Moves between points:
ga: bl->ds, ct->gz, gq->hb, hj->th, ph->rm, qc->zl, zn->pm, hg->sq, mq->rp, lt->nc, nm->qm, ls->jp, ds->qh, qt->zr, bg->qg, pf->jl, nc->qn, th->pg, gt->lb, qg->mq, ft->lf, rq->fl, qp->fz, rc->qc, hb->cm, cj->mj, hp->zg, zf->pq, dl->mb, fl->tg, rz->ct, md->mh, mp->lh, hz->cp, qh->lj, cd->rc, fr->zh, jl->rf, jh->hm, qm->rt, mh->qt, cz->cj, qd->jh, mj->rz, bz->zn, gs->bf, bd->hg, zg->jc, gh->hz, cp->hj, sj->zz, mt->rn, td->lq, pg->mp, rf->nm, zh->pf, sm->cd, lq->dm, lj->jr, fz->hr, sn->qs, ql->qd, mz->dn, rp->cn, rh->ph, tt->rq, bf->sj, zr->gs, jp->tt, qn->gq, jc->hs, rm->ft, jg->fr, sq->jg, mr->mt, zz->dl, zq->gj, jt->bz, mb->zq, jb->jt, dp->md, lb->ls, lf->hp, tg->td, gn->cg, dn->dc, gz->qp, gj->bg, mm->mn, hs->mf, rn->sm, nl->bd, hr->rh, lh->fm, mf->gn, cm->jb, cn->ql, rt->lt, zl->dt, dc->bl, pm->cz, dm->dp, mn->gt, cg->jq, dt->sn, jq->mr, pq->gh, fm->mz, qs->mm, jr->nl, hm->zf
pe: bl->cd, ct->bg, gq->md, hj->hs, ph->qd, qc->ds, zn->sj, hg->mm, mq->gz, lt->lq, nm->fl, ls->fr, ds->rc, qt->hb, bg->rz, pf->jp, nc->dm, th->mf, gt->sq, qg->ct, ft->hm, rq->jl, qp->mq, rc->bl, hb->mh, cj->mb, hp->pq, zf->ft, dl->pm, fl->rf, rz->gj, md->qn, mp->cg, hz->zg, qh->qc, cd->dc, fr->lb, jl->tt, jh->ph, qm->tg, mh->gq, cz->dl, qd->rh, mj->zq, bz->bf, gs->jb, bd->qs, zg->gh, gh->hp, cp->jc, sj->bz, mt->fm, td->qm, pg->gn, rf->rq, zh->ls, sm->dn, lq->rt, lj->zl, fz->rp, sn->jr, ql->hr, mz->mt, rp->qp, rh->ql, tt->pf, bf->jt, zr->cm, jp->zh, qn->dp, jc->hz, rm->jh, jg->gt, sq->mn, mr->lh, zz->zn, zq->cj, jt->gs, mb->cz, jb->zr, dp->nc, lb->jg, lf->zf, tg->nm, gn->th, dn->rn, gz->qg, gj->mj, mm->bd, hs->cp, rn->mz, nl->sn, hr->cn, lh->jq, mf->hj, cm->qt, cn->fz, rt->td, zl->qh, dc->sm, pm->zz, dm->lt, mn->hg, cg->pg, dt->lj, jq->mp, pq->lf, fm->mr, qs->nl, jr->dt, hm->rm
de: bl->dc, ct->rz, gq->qn, hj->cp, ph->rh, qc->rc, zn->bz, hg->bd, mq->qg, lt->rt, nm->rf, ls->lb, ds->bl, qt->mh, bg->gj, pf->zh, nc->lt, th->hj, gt->mn, qg->bg, ft->rm, rq->tt, qp->gz, rc->cd, hb->gq, cj->cz, hp->lf, zf->hm, dl->zz, fl->rq, rz->mj, md->dp, mp->pg, hz->gh, qh->ds, cd->sm, fr->jg, jl->pf, jh->qd, qm->nm, mh->md, cz->pm, qd->ql, mj->cj, bz->jt, gs->zr, bd->nl, zg->hp, gh->pq, cp->hz, sj->bf, mt->mr, td->tg, pg->th, rf->jl, zh->fr, sm->rn, lq->td, lj->qh, fz->qp, sn->dt, ql->cn, mz->fm, rp->mq, rh->hr, tt->jp, bf->gs, zr->qt, jp->ls, qn->nc, jc->zg, rm->ph, jg->sq, sq->hg, mr->jq, zz->sj, zq->mb, jt->jb, mb->dl, jb->cm, dp->dm, lb->gt, lf->ft, tg->fl, gn->mf, dn->mz, gz->ct, gj->zq, mm->qs, hs->jc, rn->mt, nl->jr, hr->fz, lh->mp, mf->hs, cm->hb, cn->rp, rt->qm, zl->qc, dc->dn, pm->zn, dm->lq, mn->mm, cg->gn, dt->zl, jq->cg, pq->zf, fm->lh, qs->sn, jr->lj, hm->jh
na: bl->rn, ct->zq, gq->dm, hj->zg, ph->cn, qc->dc, zn->gs, hg->sn, mq->rz, lt->tg, nm->tt, ls->sq, ds->sm, qt->qn, bg->cj, pf->lb, nc->td, th->jc, gt->bd, qg->mj, ft->qd, rq->zh, qp->bg, rc->dn, hb->dp, cj->zz, hp->hm, zf->ph, dl->bz, fl->pf, rz->mb, md->lt, mp->mf, hz->lf, qh->cd, cd->mz, fr->mn, jl->ls, jh->hr, qm->rq, mh->nc, cz->sj, qd->fz, mj->dl, bz->zr, gs->hb, bd->dt, zg->zf, gh->ft, cp->hp, sj->jb, mt->mp, td->rf, pg->hs, rf->jp, zh->gt, sm->fm, lq->nm, lj->rc, fz->qg, sn->qh, ql->qp, mz->jq, rp->ct, rh->rp, tt->fr, bf->cm, zr->gq, jp->jg, qn->lq, jc->pq, rm->ql, jg->mm, sq->qs, mr->pg, zz->jt, zq->pm, jt->qt, mb->zn, jb->mh, dp->rt, lb->hg, lf->jh, tg->jl, gn->cp, dn->mr, gz->gj, gj->cz, mm->jr, hs->gh, rn->lh, nl->zl, hr->mq, lh->gn, mf->hz, cm->md, cn->gz, rt->fl, zl->bl, dc->mt, pm->bf, dm->qm, mn->nl, cg->hj, dt->ds, jq->th, pq->rm, fm->cg, qs->lj, jr->qc, hm->rh
vu: bl->mz, ct->cj, gq->lt, hj->gh, ph->fz, qc->sm, zn->jb, hg->jr, mq->gj, lt->nm, nm->pf, ls->mn, ds->dn, qt->dp, bg->mb, pf->jg, nc->qm, th->hz, gt->qs, qg->zq, ft->rh, rq->ls, qp->rz, rc->rn, hb->nc, cj->zn, hp->rm, zf->qd, dl->bf, fl->jp, rz->cz, md->lq, mp->hj, hz->zf, qh->dc, cd->mt, fr->hg, jl->fr, jh->cn, qm->jl, mh->dm, cz->bz, qd->rp, mj->pm, bz->cm, gs->mh, bd->lj, zg->ft, gh->hm, cp->pq, sj->zr, mt->cg, td->rq, pg->cp, rf->zh, zh->sq, sm->mr, lq->fl, lj->bl, fz->ct, sn->qc, ql->mq, mz->mp, rp->bg, rh->qp, tt->lb, bf->qt, zr->md, jp->gt, qn->rt, jc->lf, rm->hr, jg->bd, sq->nl, mr->gn, zz->gs, zq->zz, jt->hb, mb->sj, jb->gq, dp->td, lb->mm, lf->ph, tg->tt, gn->jc, dn->lh, gz->mj, gj->dl, mm->dt, hs->hp, rn->jq, nl->qh, hr->gz, lh->th, mf->zg, cm->qn, cn->qg, rt->rf, zl->cd, dc->fm, pm->jt, dm->tg, mn->sn, cg->hs, dt->rc, jq->mf, pq->jh, fm->pg, qs->zl, jr->ds, hm->ql

In the rows, zero is written as 57.

The rows follow the links: the fewer symbols apart two points are, the more alike their rows tend to be.

Each row is also shifted at random along 6 hidden directions that mean nothing.

Rows in random order:
Each row is one point's numbers.
r1: [74, 57, 62, 57, 57, 64, 42, 57, 64, 51, 51, 61, 53, 65, 67, 64, 63, 48, 44, 68, 63, 61, 48, 64, 50, 55, 42, 71, 56, 66, 71, 61, 74, 47, 53]
r2: [60, 58, 57, 59, 46, 64, 37, 60, 57, 62, 62, 60, 53, 66, 68, 68, 52, 47, 54, 68, 59, 53, 65, 58, 62, 55, 34, 59, 60, 48, 59, 64, 64, 48, 50]
r3: [28, 55, 62, 51, 53, 66, 39, 59, 66, 55, 54, 52, 51, 67, 66, 59, 59, 52, 47, 70, 58, 53, 54, 68, 48, 52, 59, 70, 50, 63, 78, 54, 68, 45, 48]
r4: [51, 62, 47, 61, 53, 63, 44, 67, 49, 56, 59, 71, 60, 57, 73, 68, 50, 53, 53, 62, 62, 62, 55, 60, 66, 56, 39, 50, 71, 49, 45, 72, 62, 53, 53]
r5: [39, 64, 47, 55, 49, 61, 45, 70, 50, 64, 66, 67, 60, 53, 68, 57, 51, 62, 58, 60, 51, 68, 58, 58, 65, 57, 59, 46, 71, 40, 36, 68, 49, 54, 53]
r6: [92, 50, 64, 57, 42, 67, 36, 57, 61, 73, 69, 48, 49, 66, 61, 56, 52, 54, 65, 69, 54, 40, 79, 63, 57, 50, 61, 63, 47, 48, 78, 53, 56, 47, 46]
r7: [34, 63, 63, 54, 62, 46, 68, 50, 66, 52, 56, 58, 55, 55, 48, 52, 69, 53, 55, 49, 51, 74, 47, 44, 52, 63, 48, 64, 57, 59, 45, 54, 59, 61, 66]
r8: [34, 42, 57, 66, 64, 70, 44, 67, 54, 78, 79, 87, 61, 46, 84, 56, 56, 60, 71, 65, 77, 71, 57, 81, 55, 42, 62, 51, 73, 65, 82, 68, 62, 51, 50]
r9: [79, 49, 62, 66, 80, 56, 73, 49, 61, 59, 58, 61, 55, 61, 53, 73, 68, 33, 64, 46, 76, 37, 50, 50, 49, 53, 29, 68, 59, 78, 90, 52, 81, 58, 60]
r10: [25, 63, 52, 48, 39, 64, 37, 65, 56, 42, 41, 45, 57, 64, 64, 53, 46, 73, 36, 76, 46, 60, 59, 71, 61, 60, 79, 57, 48, 50, 46, 60, 49, 51, 49]
r11: [65, 65, 66, 49, 52, 46, 57, 53, 72, 69, 73, 57, 50, 54, 45, 40, 73, 56, 65, 49, 37, 84, 53, 39, 49, 62, 59, 65, 59, 43, 36, 52, 48, 55, 64]
r12: [94, 56, 43, 64, 57, 65, 56, 66, 41, 61, 57, 55, 62, 61, 60, 74, 42, 51, 64, 55, 64, 24, 69, 55, 71, 55, 47, 45, 64, 49, 60, 62, 58, 58, 50]
r13: [69, 65, 55, 42, 56, 53, 57, 60, 67, 66, 64, 36, 48, 64, 38, 50, 66, 50, 65, 46, 34, 38, 58, 36, 50, 59, 70, 65, 53, 42, 53, 40, 53, 51, 53]
r14: [11, 58, 46, 61, 61, 55, 73, 59, 43, 53, 49, 50, 63, 58, 53, 68, 43, 56, 61, 49, 62, 30, 67, 52, 70, 60, 54, 41, 58, 54, 51, 57, 52, 67, 58]
r15: [39, 69, 66, 54, 51, 46, 59, 46, 67, 41, 44, 50, 52, 65, 50, 60, 65, 48, 39, 58, 50, 73, 50, 44, 55, 68, 31, 69, 50, 58, 39, 57, 64, 59, 66]
r16: [114, 51, 61, 57, 42, 67, 37, 57, 58, 64, 59, 45, 51, 67, 59, 58, 51, 58, 58, 71, 54, 39, 75, 65, 59, 53, 64, 62, 45, 50, 73, 54, 54, 49, 47]
r17: [65, 55, 71, 52, 39, 60, 40, 49, 68, 61, 58, 41, 46, 70, 55, 53, 57, 54, 54, 70, 48, 51, 73, 59, 54, 56, 56, 70, 39, 51, 70, 49, 56, 49, 52]
r18: [50, 47, 57, 65, 52, 63, 62, 54, 45, 53, 49, 50, 62, 58, 59, 61, 40, 68, 59, 65, 68, 38, 76, 72, 67, 55, 69, 47, 46, 63, 71, 57, 49, 65, 55]
r19: [40, 60, 46, 54, 53, 68, 46, 66, 51, 49, 45, 46, 57, 69, 64, 72, 44, 51, 47, 65, 59, 26, 62, 62, 64, 56, 52, 56, 55, 54, 66, 59, 65, 51, 46]
r20: [62, 53, 49, 68, 61, 60, 59, 63, 44, 69, 70, 76, 64, 50, 68, 67, 49, 54, 70, 54, 71, 54, 64, 59, 68, 52, 42, 42, 73, 53, 56, 68, 57, 61, 56]
r21: [98, 56, 53, 55, 62, 68, 38, 68, 62, 60, 62, 69, 56, 57, 70, 58, 65, 56, 52, 65, 60, 65, 41, 69, 48, 51, 62, 66, 66, 62, 69, 62, 70, 45, 49]
r22: [38, 61, 54, 56, 48, 53, 63, 59, 50, 51, 52, 57, 64, 48, 54, 44, 49, 80, 54, 59, 48, 76, 61, 62, 65, 63, 81, 44, 56, 50, 30, 62, 36, 66, 62]
r23: [41, 52, 63, 63, 39, 65, 38, 57, 54, 56, 57, 66, 58, 58, 75, 56, 46, 68, 49, 78, 62, 74, 69, 77, 64, 55, 56, 53, 53, 55, 57, 69, 52, 54, 53]
r24: [66, 63, 52, 51, 43, 65, 38, 64, 55, 46, 45, 50, 57, 63, 64, 58, 49, 66, 40, 72, 49, 59, 56, 67, 61, 60, 68, 58, 53, 51, 47, 62, 55, 50, 50]
r25: [77, 57, 66, 57, 58, 47, 70, 47, 64, 66, 66, 48, 52, 57, 40, 50, 65, 53, 70, 46, 48, 55, 65, 41, 54, 59, 55, 61, 51, 52, 56, 47, 51, 62, 64]
r26: [26, 67, 50, 54, 60, 61, 41, 67, 62, 59, 63, 68, 53, 63, 71, 69, 63, 37, 51, 57, 58, 61, 44, 50, 56, 56, 28, 63, 74, 51, 53, 66, 75, 46, 51]
r27: [80, 58, 41, 58, 75, 57, 75, 67, 45, 54, 53, 65, 69, 44, 54, 57, 56, 68, 62, 45, 62, 51, 44, 59, 59, 57, 78, 46, 69, 64, 51, 58, 53, 65, 60]
r28: [43, 49, 57, 68, 53, 64, 59, 53, 44, 40, 37, 56, 64, 60, 67, 68, 39, 66, 44, 72, 76, 47, 67, 79, 67, 57, 56, 49, 48, 73, 69, 65, 58, 64, 57]
r29: [62, 68, 53, 45, 46, 59, 44, 62, 62, 58, 56, 38, 49, 70, 50, 60, 56, 49, 52, 58, 39, 40, 62, 44, 58, 60, 54, 63, 53, 39, 49, 51, 57, 48, 50]
r30: [61, 54, 46, 64, 74, 60, 66, 67, 47, 59, 62, 83, 69, 41, 69, 59, 58, 64, 63, 51, 72, 73, 42, 66, 59, 54, 62, 46, 78, 67, 53, 69, 60, 62, 60]
r31: [56, 65, 53, 54, 73, 45, 77, 57, 60, 61, 64, 61, 58, 51, 43, 56, 70, 48, 67, 35, 51, 61, 44, 34, 54, 62, 48, 56, 69, 54, 42, 53, 59, 63, 66]
r32: [61, 50, 58, 63, 50, 67, 47, 59, 50, 44, 43, 62, 64, 56, 72, 58, 44, 74, 42, 76, 69, 64, 59, 85, 61, 55, 71, 53, 51, 70, 65, 67, 56, 58, 54]
r33: [13, 60, 61, 52, 54, 60, 44, 57, 67, 61, 60, 54, 48, 68, 62, 63, 63, 41, 53, 61, 55, 52, 56, 52, 52, 56, 38, 68, 57, 55, 67, 55, 70, 47, 52]
r34: [36, 68, 40, 46, 58, 64, 42, 76, 56, 57, 58, 59, 57, 60, 65, 62, 57, 53, 50, 57, 48, 52, 43, 54, 57, 56, 60, 57, 72, 45, 46, 61, 63, 46, 47]
r35: [78, 50, 44, 67, 69, 64, 66, 65, 41, 71, 68, 67, 64, 52, 62, 70, 48, 51, 76, 48, 72, 31, 65, 57, 67, 50, 52, 42, 71, 56, 69, 61, 59, 61, 53]
r36: [21, 56, 60, 63, 41, 63, 40, 58, 52, 50, 52, 65, 59, 60, 76, 63, 44, 62, 45, 76, 64, 72, 66, 73, 67, 57, 44, 52, 56, 55, 52, 72, 57, 56, 54]
r37: [73, 56, 68, 52, 56, 52, 58, 50, 69, 69, 69, 48, 49, 60, 45, 48, 68, 50, 68, 51, 47, 55, 62, 45, 49, 56, 58, 68, 51, 52, 65, 46, 56, 54, 59]
r38: [25, 51, 77, 52, 47, 57, 39, 51, 77, 74, 77, 62, 46, 58, 64, 42, 70, 55, 63, 67, 50, 84, 61, 61, 44, 52, 58, 72, 51, 54, 70, 53, 58, 46, 56]
r39: [74, 53, 58, 65, 60, 54, 69, 54, 49, 48, 49, 65, 66, 47, 58, 53, 52, 74, 54, 59, 65, 71, 56, 69, 61, 59, 69, 49, 55, 68, 52, 63, 49, 68, 65]
r40: [39, 61, 45, 58, 52, 62, 54, 66, 45, 52, 51, 57, 63, 57, 63, 63, 44, 64, 53, 60, 57, 49, 62, 62, 68, 58, 62, 45, 62, 50, 45, 64, 51, 59, 53]
r41: [66, 63, 57, 52, 65, 45, 74, 55, 61, 60, 62, 54, 58, 50, 40, 46, 68, 61, 66, 41, 45, 66, 50, 40, 53, 62, 68, 57, 60, 53, 40, 49, 48, 64, 66]
r42: [45, 58, 59, 50, 58, 62, 49, 57, 66, 55, 53, 43, 50, 69, 55, 61, 61, 45, 51, 60, 54, 37, 56, 55, 49, 55, 54, 70, 49, 60, 76, 48, 69, 48, 50]
r43: [55, 41, 56, 66, 64, 69, 54, 63, 49, 69, 67, 74, 64, 49, 75, 58, 50, 64, 68, 64, 78, 54, 63, 80, 58, 45, 70, 49, 63, 69, 85, 63, 59, 57, 51]
r44: [69, 66, 70, 60, 47, 48, 54, 44, 67, 50, 54, 56, 49, 65, 53, 62, 65, 43, 47, 59, 52, 76, 57, 42, 57, 65, 19, 69, 53, 53, 42, 61, 65, 57, 65]
r45: [39, 57, 60, 50, 50, 61, 44, 58, 65, 74, 70, 43, 45, 71, 54, 61, 58, 40, 68, 57, 48, 30, 71, 46, 54, 52, 47, 64, 53, 43, 73, 47, 62, 46, 48]
r46: [63, 52, 65, 49, 38, 66, 34, 58, 65, 70, 67, 42, 48, 66, 59, 48, 53, 62, 61, 71, 45, 47, 76, 65, 53, 51, 76, 63, 43, 45, 72, 49, 49, 46, 46]
r47: [46, 62, 50, 46, 55, 65, 44, 65, 61, 54, 50, 41, 52, 69, 58, 64, 56, 49, 48, 61, 50, 31, 55, 56, 54, 56, 60, 65, 53, 54, 67, 51, 66, 46, 46]
r48: [35, 63, 62, 43, 61, 54, 55, 58, 73, 49, 52, 51, 53, 57, 51, 44, 72, 61, 46, 57, 44, 75, 38, 56, 41, 60, 75, 72, 52, 63, 55, 50, 59, 52, 58]
r49: [46, 60, 56, 49, 70, 49, 74, 57, 64, 64, 64, 51, 56, 52, 42, 47, 70, 56, 68, 40, 47, 56, 49, 42, 48, 58, 72, 60, 59, 57, 55, 45, 54, 60, 62]
r50: [78, 67, 43, 47, 58, 65, 38, 76, 58, 55, 59, 69, 60, 52, 68, 52, 63, 65, 47, 61, 47, 77, 35, 62, 52, 57, 73, 58, 73, 49, 39, 66, 59, 46, 50]
r51: [37, 66, 61, 60, 62, 54, 48, 56, 68, 59, 65, 76, 51, 62, 69, 70, 71, 31, 51, 55, 62, 79, 41, 45, 53, 58, 7, 69, 73, 57, 51, 68, 80, 50, 60]
r52: [63, 59, 50, 61, 49, 55, 63, 59, 44, 54, 53, 53, 63, 54, 54, 58, 43, 68, 60, 57, 55, 52, 70, 56, 71, 61, 63, 42, 57, 47, 39, 61, 42, 66, 59]
r53: [62, 56, 63, 58, 71, 52, 70, 49, 64, 52, 52, 55, 55, 60, 50, 62, 68, 46, 56, 49, 63, 52, 47, 50, 49, 58, 46, 68, 55, 71, 70, 51, 70, 59, 62]
r54: [63, 59, 56, 55, 47, 66, 37, 63, 56, 50, 50, 58, 57, 62, 70, 60, 52, 62, 43, 73, 57, 62, 56, 71, 58, 56, 60, 60, 55, 57, 58, 64, 61, 49, 50]
r55: [52, 61, 59, 52, 61, 61, 47, 59, 67, 53, 55, 57, 52, 64, 62, 62, 67, 46, 46, 61, 57, 59, 44, 57, 48, 56, 47, 71, 59, 63, 67, 57, 73, 47, 53]
r56: [47, 49, 59, 63, 43, 62, 54, 55, 47, 59, 55, 53, 61, 58, 62, 57, 40, 70, 60, 69, 62, 49, 80, 71, 68, 55, 67, 46, 48, 54, 61, 60, 44, 62, 55]
r57: [61, 73, 42, 51, 43, 51, 52, 71, 48, 67, 69, 62, 62, 48, 54, 47, 50, 71, 65, 50, 33, 75, 62, 42, 71, 64, 68, 38, 73, 22, 4, 66, 31, 60, 58]
r58: [61, 53, 71, 53, 51, 56, 48, 50, 72, 74, 73, 53, 47, 61, 54, 48, 68, 49, 67, 58, 50, 61, 64, 52, 47, 53, 54, 69, 50, 53, 71, 49, 59, 49, 55]
r59: [43, 47, 57, 61, 49, 65, 50, 61, 49, 65, 63, 57, 60, 55, 65, 53, 43, 69, 65, 67, 62, 48, 75, 73, 64, 51, 75, 47, 53, 54, 68, 59, 46, 58, 51]
r60: [66, 65, 46, 52, 47, 65, 45, 66, 49, 33, 32, 47, 61, 64, 62, 63, 44, 69, 31, 72, 53, 52, 52, 70, 64, 62, 70, 55, 52, 57, 44, 64, 55, 54, 50]
r61: [73, 52, 51, 66, 67, 59, 66, 62, 47, 59, 60, 74, 66, 45, 64, 58, 53, 66, 65, 53, 70, 64, 53, 66, 62, 55, 64, 46, 68, 64, 57, 65, 55, 64, 60]
r62: [62, 60, 42, 51, 59, 67, 44, 75, 52, 71, 69, 62, 59, 55, 65, 57, 54, 59, 65, 55, 52, 46, 54, 58, 59, 51, 72, 50, 71, 44, 56, 59, 55, 48, 46]
r63: [59, 54, 70, 64, 56, 47, 71, 42, 62, 70, 68, 51, 51, 61, 44, 58, 61, 43, 73, 48, 58, 48, 74, 39, 58, 59, 34, 60, 50, 54, 63, 49, 56, 63, 65]
r64: [39, 51, 65, 57, 73, 55, 65, 52, 69, 66, 67, 64, 53, 56, 56, 57, 73, 43, 66, 49, 65, 58, 47, 53, 44, 52, 49, 69, 60, 70, 81, 50, 72, 54, 59]
r65: [75, 66, 53, 54, 53, 61, 39, 65, 61, 64, 66, 64, 53, 61, 65, 62, 63, 46, 55, 59, 50, 65, 50, 50, 57, 57, 39, 61, 69, 44, 46, 63, 65, 47, 52]
r66: [52, 55, 59, 66, 41, 54, 62, 52, 46, 61, 58, 53, 60, 56, 55, 59, 41, 65, 64, 61, 57, 52, 83, 57, 74, 60, 53, 41, 52, 45, 44, 61, 39, 67, 60]
r67: [50, 45, 52, 63, 55, 68, 53, 62, 46, 70, 65, 56, 59, 59, 65, 64, 42, 58, 72, 62, 68, 28, 77, 68, 66, 48, 64, 46, 57, 55, 79, 57, 54, 57, 48]
r68: [51, 64, 65, 47, 53, 47, 60, 52, 69, 64, 66, 47, 50, 58, 42, 44, 69, 55, 63, 48, 38, 66, 57, 39, 50, 62, 62, 64, 53, 46, 44, 47, 49, 56, 62]
r69: [46, 54, 59, 55, 41, 68, 37, 60, 56, 53, 51, 49, 55, 65, 67, 57, 46, 66, 47, 77, 56, 53, 68, 75, 60, 54, 69, 58, 46, 55, 66, 59, 54, 50, 48]
r70: [57, 67, 65, 53, 44, 50, 49, 50, 67, 59, 60, 47, 47, 68, 50, 59, 62, 43, 54, 57, 43, 60, 64, 38, 58, 63, 31, 66, 53, 42, 44, 55, 60, 52, 58]
r71: [47, 50, 66, 55, 69, 59, 55, 55, 71, 79, 79, 63, 49, 59, 59, 56, 73, 39, 74, 49, 61, 52, 54, 51, 43, 48, 47, 69, 62, 61, 86, 49, 71, 48, 54]
r72: [63, 66, 63, 45, 49, 53, 48, 57, 71, 58, 59, 46, 49, 61, 48, 45, 68, 58, 52, 57, 36, 69, 52, 47, 49, 62, 66, 69, 51, 47, 45, 50, 53, 50, 57]
r73: [56, 60, 45, 54, 55, 65, 48, 71, 49, 52, 52, 62, 64, 53, 67, 57, 49, 69, 49, 64, 57, 60, 51, 70, 61, 56, 76, 50, 64, 55, 49, 64, 53, 54, 51]
r74: [81, 56, 67, 55, 33, 61, 30, 57, 64, 74, 75, 56, 49, 61, 63, 48, 55, 60, 63, 71, 44, 70, 76, 59, 59, 54, 57, 59, 52, 37, 52, 59, 47, 48, 51]
r75: [49, 65, 56, 55, 36, 61, 39, 62, 53, 45, 47, 57, 59, 60, 68, 55, 46, 71, 39, 75, 50, 76, 61, 68, 66, 62, 60, 52, 54, 47, 34, 69, 48, 55, 54]
r76: [53, 49, 58, 60, 62, 58, 64, 59, 52, 57, 59, 71, 66, 42, 64, 43, 56, 80, 59, 60, 63, 82, 51, 77, 55, 55, 88, 49, 59, 69, 57, 62, 46, 64, 61]
r77: [61, 58, 65, 56, 54, 60, 37, 58, 69, 69, 72, 72, 50, 59, 70, 55, 69, 47, 58, 64, 56, 81, 50, 58, 49, 53, 40, 68, 65, 54, 60, 63, 68, 46, 54]
r78: [56, 55, 49, 45, 57, 69, 37, 75, 62, 80, 79, 59, 54, 55, 64, 46, 61, 61, 71, 58, 46, 51, 55, 62, 49, 47, 87, 58, 66, 44, 68, 52, 53, 42, 43]
r79: [47, 67, 54, 44, 68, 51, 60, 63, 70, 69, 72, 59, 52, 54, 48, 48, 76, 48, 66, 40, 41, 64, 40, 36, 45, 58, 60, 65, 69, 48, 47, 49, 60, 51, 59]
r80: [58, 65, 60, 53, 48, 59, 37, 60, 65, 51, 55, 62, 52, 63, 67, 59, 63, 53, 42, 68, 51, 77, 48, 58, 54, 60, 43, 67, 60, 53, 47, 64, 65, 47, 54]
r81: [68, 53, 69, 47, 60, 57, 47, 59, 77, 76, 79, 64, 50, 51, 57, 35, 78, 61, 68, 57, 45, 83, 47, 59, 37, 51, 81, 72, 58, 57, 68, 49, 56, 46, 55]
r82: [50, 65, 41, 55, 54, 55, 63, 68, 44, 64, 62, 55, 63, 52, 52, 57, 46, 64, 68, 47, 47, 48, 65, 46, 71, 60, 66, 37, 68, 36, 30, 60, 41, 64, 57]
r83: [56, 57, 55, 51, 69, 63, 52, 61, 66, 61, 60, 56, 52, 64, 59, 64, 68, 40, 57, 54, 59, 41, 46, 53, 46, 52, 50, 70, 61, 63, 79, 51, 76, 46, 50]
r84: [29, 52, 53, 66, 69, 56, 71, 59, 48, 62, 63, 72, 65, 47, 63, 61, 53, 58, 68, 50, 71, 58, 57, 60, 63, 54, 54, 45, 68, 64, 59, 63, 57, 65, 61]
r85: [78, 64, 59, 58, 35, 61, 36, 59, 54, 40, 43, 59, 59, 60, 69, 57, 48, 71, 34, 79, 53, 82, 59, 72, 65, 63, 56, 57, 51, 52, 35, 71, 51, 54, 55]

Some points, each with its row:
hj r14
nc r42
hp r82
lq r38
hz r66
ls r64
mb r50
cj r54
jh r59
qn r33
cm r3
hs r22
rp r36
pf r15
gn r84
rt r70
zq r24
mm r63
zn r74
ft r56
zh r68
jp r11
ph r40
qd r67
bd r49
lt r51

Row, symbols taken left to right, then the row they reach:
r31 pe ga de pe: r41
r81 de ga vu de ga: r37
r48 na ga de de vu: r25
r6 na de vu ga: r45
r5 de de pe: r60
r80 na ga na: r55
r53 ga ga na ga de de: r7
r72 na ga de: r44
r65 vu ga vu ga ga: r1
r28 ga ga de ga: r52
r29 de na vu: r58
r32 pe na vu ga: r62
r85 na de de: r2
r23 de de de: r10
r21 vu ga pe pe na: r17

